In the rows, 128 means zero.
Each row of numbers stands for one object and depends on some of the facts below. Use the named rows to name the rest.

How the objects are related:
baski {digur=teza}
befife {digur=mokek}
biroston {digur=govis}
biste {digur=mibrom, drefun=godruskar, pazur, nabus, vozuflal, ludrom}
bopal {digur=teza, vodren=kizugan}
brazul {digur=sulovum, vodren=muzuk, fidrel, roklodrom, toki}
bridrum {digur=devam, drefun=gruma, godruskar, skalata, fliga, pladrom, nabus, fleklu, vodren=godram}
bripluk {digur=dibrik}
brofle {digur=befife}
brolur {digur=dibrik}
broplel {digur=mibrom, vodren=vadra, flepak}
brubre {digur=flogu}
budil {digur=baski, vodren=riklik}
daso {digur=gugron}
devam {digur=robru, drefun=brazul, kaste, kudogra, luvul, baski, skaplak, lufas}
deza {digur=brubre, vodren=fidrel, flepak}
dinim {digur=stemuk, drefun=sistel, brolur, vodren=klenu, fidrel}
dires {digur=zitus, vodren=tudru}
dogrun {digur=flogu, drefun=stemuk, tadatem, brolur, vodren=vetrule, fidrel}
drade {digur=brubre, vodren=koplur, fidrel}
dreku {digur=flogu, drefun=suzose, mavo, fidas, klemin, vodren=stesak, pivinek}
drifak {digur=sulovum, drefun=brubre, gruma, tudru, fegrun, pefu, vodren=teklafil}
drofil {digur=stuzem, vodren=gruma}
faskefen {digur=zitus, vodren=treli}
fegrun {digur=vetrule, vodren=deza}
feklim {digur=gugron, vodren=meski}
fidas {digur=stemuk, vodren=nukladrek, lugren, skagren}
fidrel {digur=flogu}
fiklis {digur=teza, drefun=siska, kugruplor, gredrem, gona, skaplak, vodren=brofle}
fleklu {digur=devam, vodren=sopa}
flepak {digur=baski, vodren=fidrel}
fliga {digur=bopal, vodren=dinim}
fliti {digur=dibrik, drefun=rosarok, zona, vodren=fidrel}
funok {digur=lerezek}
gibos {digur=riklik}
gidan {digur=rosarok, vodren=fidrel, lapli}
gistim {digur=govis}
godram {digur=rogru}
godruskar {digur=rogru}
gona {digur=tezadran, vodren=mavo, tudru}
govis {digur=skigik, drefun=vadra, klaplitam, stuzem, rogru}
gratre {digur=suful, drefun=fliga, lastim, roklodrom}
gredrem {digur=vetrule}
greflon {digur=stuzem, drefun=befife, traposon}
gremo {digur=skigik, drefun=drofil, brofle, grudil, grister, vodren=stesak, zimu, fidrel}
greskem {digur=teza}
grister {digur=dogrun, vodren=skapom, lastim}
grotra {digur=skigik, drefun=lugren, daso, broplel, vodren=fidrel, brofle}
grudil {digur=fliti, vodren=skuplek, brofle}
gruma {digur=stuzem, vodren=fidrel}
gugron {digur=lerezek, drefun=mokek, dibrik, biroston, lastim, drade}
kadratrol {digur=suful, drefun=lipla, vodren=drifak, fidrel}
kaste {digur=fliti}
kizugan {digur=skigik, vodren=flepak}
klaplitam {digur=kuzi}
kleguk {digur=baski, drefun=rogru, pupler, lapli, lerezek, vodren=tudru, skitel}
klemam {digur=mokek, drefun=dires, vodren=brofle}
klemin {digur=lerezek, vodren=brofle}
klenu {digur=brubre, vodren=fidrel}
klesti {digur=baski, vodren=teklafil}
klidropum {digur=stuzem, drefun=repur, greskem, sistel, tebredol, letire, sudak, lapli}
koplur {digur=pladrum}
kudogra {digur=flogu}
kugruplor {digur=bopal, vodren=rosarok}
kuzi {vodren=drifak, drade}
lapli {digur=stemuk, vodren=fidrel}
laskava {digur=riklik}
lastim {digur=befife}
leflen {digur=sulovum}
lerezek {digur=robru, vodren=pivinek}
letire {digur=rosarok}
lipla {digur=tezadran, vodren=fidrel}
litu {digur=gugron, vodren=traposon}
loflok {digur=rosarok, drefun=lipla, suzose, kudogra, plilomer, treli, budil, baski, vodren=gruma, tadatem}
losos {digur=fleklu, vodren=tudru, sulovum, skigik}
ludrom {digur=stuzem}
lufas {digur=baski, vodren=munen, skitel}
lugren {digur=vetrule, vodren=fidrel}
luvul {digur=zitus}
mavo {digur=sudak, vodren=fidrel, brofle}
meski {digur=sulovum, drefun=deza, rati, stuplol, fidrel, vodren=plopason}
mibrom {digur=rosarok, drefun=netor, zastozin, fegrun, zitus, vodren=flepak}
midam {digur=robru, drefun=litu, sulovum, nubuk, godram, gidan}
miges {digur=mokek, vodren=brofle}
mokek {vodren=godruskar}
mubruzen {digur=sulovum}
mulabor {digur=teza, vodren=plilomer, nukladrek, skaplak}
munen {digur=rogru, drefun=lipla, tuto, zastozin, stesak, klemin, vodren=nukladrek}
muzuk {digur=leflen, vodren=godram}
nabus {digur=gugron, vodren=statrom}
naskun {digur=pladrum, vodren=dreku}
nebrafil {digur=riklik, vodren=stesak, riklik}
netor {digur=mibrom}
nisaklek {digur=rosarok}
nubuk {digur=lerezek, vodren=tudru, roklodrom}
nukladrek {digur=leflen, vodren=traposon}
pazur {digur=sudak, vodren=skigik, skaplak}
pefu {digur=govis, vodren=drifak, brofle}
pegu {digur=skigik}
petraga {digur=robru, vodren=teklum, zibru}
pinun {digur=fleklu}
pivinek {digur=bopal, drefun=vafar, brubre, sistel, dibrik, feklim, pinun, vodren=fidrel}
pladrom {digur=mokek, vodren=tudru}
pladrum {digur=lerezek}
plasigra {digur=suful}
plilomer {digur=rogru, vodren=tudru, traposon}
plopason {digur=suful, vodren=skigik}
pupler {digur=kuzi}
ratel {digur=bopal}
rati {digur=stemuk}
repur {digur=rogru, vodren=dreku}
riklik {digur=tudru, drefun=vutrigru, ludrom, grister}
rogru {digur=flogu}
roklodrom {digur=baski, vodren=tudru}
rosarok {vodren=roklodrom}
ruzure {digur=teza, drefun=tradror, kizugan, budil, broplel, baski, vodren=teklafil}
siklir {digur=rogru}
sili {digur=dibrik, drefun=greskem, zastozin, mavo, traposon, muzuk, budil, mulabor}
siska {digur=suful, vodren=klemin}
sistel {digur=zitus, vodren=fidrel}
skagren {digur=govis}
skalata {digur=robru, vodren=pivinek}
skaplak {digur=stemuk, vodren=fidrel}
skapom {digur=gugron}
skegas {digur=gugron, drefun=stemuk, nubuk, funok, nabus, luvul, grister}
skigik {vodren=skitel}
skitel {digur=befife, vodren=teklafil}
skuplek {digur=devam, vodren=topas}
skuzuba {digur=vetrule, drefun=vafar, gidan}
sopa {digur=lerezek}
statrom {digur=pladrum, vodren=drifak, statrur}
statrur {digur=govis, drefun=naskun, klesti, gistim, vodren=tudru, koplur}
stemuk {digur=lerezek}
stesak {digur=baski, vodren=fidrel}
studir {digur=befife, drefun=broplel}
stuplol {digur=fleklu}
stuzem {digur=rosarok}
sudak {digur=mokek, vodren=munen, klaplitam}
suful {digur=flogu, drefun=skalata, gistim, grister, vodren=stesak}
sulovum {vodren=fidrel}
suzose {digur=skigik, vodren=tudru}
tadatem {digur=skigik, vodren=tudru}
taserul {digur=kuzi, vodren=dreku, stesak}
tebredol {digur=sudak, vodren=ratel}
teklafil {digur=rosarok, drefun=gruma, kudogra, rogru, tobatek}
teklum {digur=tudru}
teza {vodren=zastozin, klemam}
tezadran {digur=teza, drefun=gona, tobatek, leflen, vodren=drifak}
tiplak {digur=govis, vodren=tadatem}
tipuni {digur=fleklu, vodren=dibrik, laskava}
tobatek {digur=baski}
toki {digur=pladrum, vodren=gruma, drifak, klenu, lerezek}
topas {digur=devam}
tradror {digur=sulovum, vodren=traposon}
tralu {digur=stuzem, drefun=greskem, stesak, pazur, vodren=pazur}
traposon {digur=pladrum, vodren=brofle}
treli {digur=robru}
tridra {digur=riklik, vodren=kuzi, pinun, drade}
trofemom {digur=tezadran}
tudru {digur=robru, vodren=fidrel}
tuto {digur=sulovum}
vadra {digur=bopal, vodren=drifak, skagren}
vadrim {digur=rogru, drefun=stuzem, losos}
vafar {digur=fliti, vodren=dreku, nukladrek}
vetrule {digur=stuzem, drefun=biroston, nisaklek, gibos, lapli, lerezek, vodren=gidan}
vivabo {digur=brazul}
vozuflal {digur=govis}
vutrigru {digur=suful}
zastozin {digur=lerezek, vodren=siska}
zeti {digur=fliti, vodren=sulovum}
zibru {digur=mokek, drefun=dires, drofil, bopal, laskava, fleklu}
zimu {digur=mokek, vodren=brofle}
zitus {digur=mibrom}
zona {digur=tezadran, vodren=tebredol}
zuvin {digur=suful, drefun=litu, siska, pladrom, stuzem, mulabor, vodren=roklodrom, pegu}

Some objects and their rows:
letire: [121 130 135 138 119 124 128 153 117 130 129 139 114 153 162 131 130 139
 139 145 126 125  97 139 133 125 149 131  78 149]
suzose: [110 119 134 138 102 114 109  91 121  89 111 133 149 137 112 146 153 183
 133 146 105 174  79 118  96 123 161 118 109 100]
fegrun: [116 126 152 136 129 111 118 146 124 147 142 155 127 150 199 124 143 164
 143 152 139 112  86 155 166 146 174 126  62 180]
mibrom: [111 144 206 155 143 118 131 132 127 130 103 146 120 120 161 151 140 146
 154 156 134 155 108 156 149 145 155 114  92 111]
flepak: [146 168 121 184 136  37 133 106 132  76 149 131 129  89 130 137 119 140
 123 107 105 155  99 116 102 132 161 140 137 214]
fidrel: [140 162  74 165 118  42  94 112 130 112 112 159 130 113 166 114 107 120
 124 130 146 153 161 108  78 146 140 125 124 182]
kizugan: [120 139  93 133 106 116 129 120 117 125 127 136 128 130 127 127 126 152
 128 140 109 127 122 112 109 112 159 119 121 127]
klenu: [135 156 130 143 113  14 102  96 144 107 102 148 122 114 182 140 111 123
 130 116 146 177 191 116  74 182 135 131 153 180]
sistel: [138 146 161 174 148  42  97 127 136 131 153 169 138 135 200 100 125 162
 140 149 145 132 115 142 155 155 177 131  75 234]
mavo: [127 144 125 158 124  55 130  96 127 102 107 129 115 100 148 118 129 152
 130 128 149 101 129  80 102 161 169 104 125 210]
fliti: [134 174 157 181 149  68 118 102 139 120 107 148 131 104 139 136 118 130
 136 140 122 169 153 126 107 149 154 123 153 150]
meski: [119 146 159 132 133 125 147 127 130 115  91 119 127 128 132 151 135 136
 131 150 111 160 119 129 128 145 159 126 132 112]
studir: [124 196 134  88 103  90 175 145 145 157 120 111 111 154 159 181 121 144
 136 164  72 163 158 149 122  84 159 110 188 103]
pegu: [121 136 140 112 115 126 151 144 118 114 120 124 119 130 140 140 128 132
 126 127 117 149 103 135 120 138 140 137 105 123]
pazur: [113 129  96 154 108 136 125 125 111 107 112 136 132 127 126 134 133 146
 128 138 119 131 105 115 110 127 159 122 122 126]
mubruzen: [119 127  91 137 106 136 133 140 113 123 121 139 127 131 122 127 122 138
 127 136 113 124 120 124 123 114 149 124 114 118]
litu: [129  85 140 104 148 102  99 179 143 113 135  96 119 140 104 120 139 128
 138 161  90  94 186 115  88 116 150 111 130 121]
govis: [126 143 174 139 142 138 158 124 118 120  82 130 114 145 106 144 103 136
 129 162 104 180 136 134 149 153 142 134 129 106]
kuzi: [120 130 158 137 119 130 139 115 121 121 125 123 115 128 133 143 130 149
 132 128 114 141 126 120 103 139 141 131 114 138]
mokek: [119 132 155 134 119 127 140 114 117 126 126 127 114 134 131 139 127 145
 131 129 115 148 122 124 107 138 139 135 116 131]

Name these rows:
No name comes twice in this set of rows, the named rows included.
[148 118 140 150 182  54  77 180 156  95 114 119 135 121 102 111 119 107
 140 177  95 140 206 125  97 123 155 109 163 140] -> dinim
[132 175 156  77 114  96 149 133 144 194 165 133 119 155 189 140 141 176
 143 160  99 127 120 151 137 103 169 121 110 163] -> broplel
[136 204 100 121 124  53 149 107 148 159 108 123 117 125 154 132 126 159
 131 171  98 118 167  89 110 112 195  90 191 188] -> grotra
[127 165 157 161 137  95 116  88 133 136  78 148 132 118 145 131 118 121
 130 149 125 178 178 119 100 172 144 129 167 134] -> dogrun

Now the same objects, written a new way:
Known rows:
baski: [110 130 147 143 114 162 113 118 158 127 144 119 145 102 118 150 161 131
 147 121 130 133 100 147 193 132 139 101 171 118 110]
lipla: [112  93 136 128 131 154 107 120 156 154 154 132 150  94 119 148 143 112
 127 128 121 114 114 142 170 126 124 114 150 173 111]
klidropum: [110 166 149 143 101  97 112 117 181 149 154 131 119 111 115 161 152 133
 129 118  80 138 103 135 139 134 200 116 143 112 121]
midam: [109 154 152 144 112 118 109 105 145 153 151 132 109 116 123 137 148 133
 134 120 113 144 108 134 121 119 170 115 184 118 116]
devam: [112 155 149 140 112 121 110 105 140 142 148 134 109 122 124 134 153 137
 140 123 123 150 107 137 138 120 174 111 181 118 115]
fliti: [119 114 140 133 126 114 109 108 143 180 154 150 116 111 126 146 116 109
 125 137 109 120 109 131 111 122 176 118 142 171 116]
toki: [108 142 152 131 114 144  97  98 147 144 145 119 103 120 137 126 140 139
 134 101 140 146 112 115  86  95 126 114 172 132 113]
dinim: [110 134 148 125 125 101  97  98 138 170 158 146  99 122 129 123 152 129
 114 111 125 131 123 123  64 106 136 128 176 162 120]
stuplol: [115 182 157 137 126 189 111 117  76 148 135  98 116 106 129 176 160 134
 133 107 205 135  82 116  53 100 149 106 172 125 117]
roklodrom: [105 108 147 149  98 164 139 124 177 148 138 101 131  79 125 141 133 136
 135 115 135  99 119 147 144 128  84 111 170 143 129]
teza: [110 138 147 143 109 161 115 107 172 141 144 120 135 101 124 147 131 117
 142 123 110 129 105 141 165 119 152 114 157 132 112]
vadrim: [110 151 158 149 102 168 118 101 132 159 152 158 114 124 116 140 131 131
 133 125  82 139 111 140 128 144 163 105 160 112 109]
skapom: [105 164 154 140 118 124 100 107 125 145 145 129 107 117 128 127 170 148
 133 103 147 149 113 127  89 107 138 110 196 118 116]
vetrule: [110 160 145 138  98  99 110 113 196 153 151 130 122 109 121 157 124 125
 123 110  70 130 105 132 138 128 191 128 127 130 121]
flepak: [112  94 140 126 131 159 108 113 174 162 163 141 144 100 123 145 140 105
 122 132 110 108 111 145 160 127 139 114 153 174 113]
leflen: [115 139 148 147 110 139 107 118 134 144 134 118 138 100 118 148 137 138
 143 122 109 136 102 132 165 127 143 103 164 104 108]
brofle: [102 150 145 165 124 149 107 111 149 148 116 112 139  83 116 124 146 127
 172 140  92 152 116 119 116 115 151 107 142 114 109]
skuzuba: [107 171 147 143 101  94 108 121 191 150 158 138 120 112 115 164 153 135
 124 115  71 142 104 135 122 139 214 117 133 112 125]
kuzi: [114 120 144 141 106 155 110 101 176 142 143 114 119 110 129 149 110 123
 143 118  99 136 102 118 133 115 154 110 143 112 105]
bopal: [110 125 153 149 112 210 104 119 181 126 145 112 136  82 129 129 135 109
 134 129 106 130 118 148 191 106 130  93 153 128 116]

Which object is each row?
No name comes twice in this set of rows, the named rows included.
[101 113 165 140 116 148 122 100 246 155 131 115 145  73 138 192 175  99
 154 110 139 128  95 128 163 126 120  99 153 109 100] -> klesti
[116 111 143 139 114 133 104 114 142 153 132 129 136  97 121 142 119 126
 129 119 114 128 112 131 156 121 127 109 143 145 111] -> brazul
[113 107 143 140 107 160 115  96 202 141 153  98 106 128 133 152  92 119
 140 115  78 137  95 102 113 116 175 116 140  91 102] -> drifak
[112 116 152 137 115 158 104 106 132 178 141 149 134 100 116 152 107 124
 118 118 100 115 119 123 105 138  90 107 137 140 102] -> drade
[122 174 150 141 116 196 127 109 120 155 144 108 116 112 131 180 110 103
 132 127 155 121  81 134  96 105 212 117 143 147 118] -> meski
[115 120 144 134 120 115  95 122 162 162 143 137 139  94 119 152 127 123
 117 117  97 122 116 125 125 126 136 113 125 150 115] -> gidan
[110 126 143 122 132 109  86 110 116 173 142 139 121 107 125 132 150 141
 114 104 145 124 127 114  59 107  83 120 169 166 113] -> lapli
[115 100 150 134 116 180 113  95 152 165 155 162 112 132 121 139 108 116
 126 128  95 130 114 123 115 136 157 113 124 154 107] -> kadratrol
[114 104 140 127 131 153 102 116 159 152 153 139 156  93 120 145 144 103
 121 124 121 107 115 154 185 125 119 111 150 184 110] -> stesak
[103 168 175 133 110 101 100  91 179 166 113 138 124  76 141 158 186 118
 135  92 179 144 110 138 122  99  97 106 175 145 113] -> naskun

Now the same objects, written a new way:
Some objects and their rows:
zimu: [154 138 152 117  94 103 124 128 138 116 154 161 134]
luvul: [118 126 141 173 141 141 127 115 164 147 145 131 134]
leflen: [139 161 100 116 146 165 140 118 144 173 107 115 135]
bridrum: [ 89  79  95 104 144 116 135 142 124 119 129 110 130]
losos: [102 114 133 118 142 107  89 126 136 105  79 132  96]
stuplol: [ 92 145 130 135 129 120 122 140 133 132 141 102 127]
faskefen: [112 125 165 162 139 142 124 115 179 151 139 124 129]
tadatem: [146 129 112 160 133 111 120 126 108 111 114 142 104]
rati: [ 71 146 123 131 127 108 107 145 123 123 140  86 125]
dogrun: [178 105  96  43 135 144 157 118 120 151  82 154 135]
gugron: [ 49 125  56  65 130 147 118 116 105 155 123  78 153]
topas: [102 154 112 127 104 108 114 139 117 127 169 117 140]
plilomer: [175 135 149 124 125 122 132 141 121 105  94 145 109]
pinun: [113 144  99 142 119 109 107 128 103 117 140 123 123]
gistim: [131 133 139 155 141 123 146 153 143 134 144 112 122]
tridra: [107 122 141 106 127 104  95 137 144 117 103 132 112]
baski: [160 160 136 127 140 158 153 134 132 153  96 110 140]
biroston: [128 140 158 152 131 132 148 135 138 130 146 112 115]
tezadran: [159 101 111  76 134 155 153 106 114 137  95 144 133]
vutrigru: [153 150 143 138 138 127 162 160 128 138 127 108 113]

Name these rows:
No name comes twice in this set of rows, the named rows included.
[196 162  59 161  94 104 138 123  37 109 171 166 132] -> fidrel
[ 93 146 104 123  97  97  86 135  92 107 163 129 139] -> traposon
[131  76 154 109 146 139 158  97 108  91  97 125  82] -> kleguk
[143 143 124  98 142 156 122 114 156 164  82 136 127] -> sudak
[170 109 141 100 108 154 156 144  85 105 147 136 158] -> dreku
[ 91 133 109 106  98  91  86 120 107  97 143 134 114] -> lapli
[163 155  86 158  84 100 133 133  86 123 202 160 148] -> brofle
[159 146 131 100 131 136 135 128 146 152 102 146 124] -> bopal
[161 150 156  82 112 134 139 133 159 156 115 146 138] -> teza
[104 146 129 113  98  99 110 139 129 123 161 124 140] -> skuplek
[124 101 107 142 140 143 176 138 114 139 157 101 144] -> zibru
[109 135 157  99 108 101 107 141 150 118 135 128 128] -> nebrafil
[ 73 156  56  59 111 105  67 109 100 138 117 125 136] -> lerezek

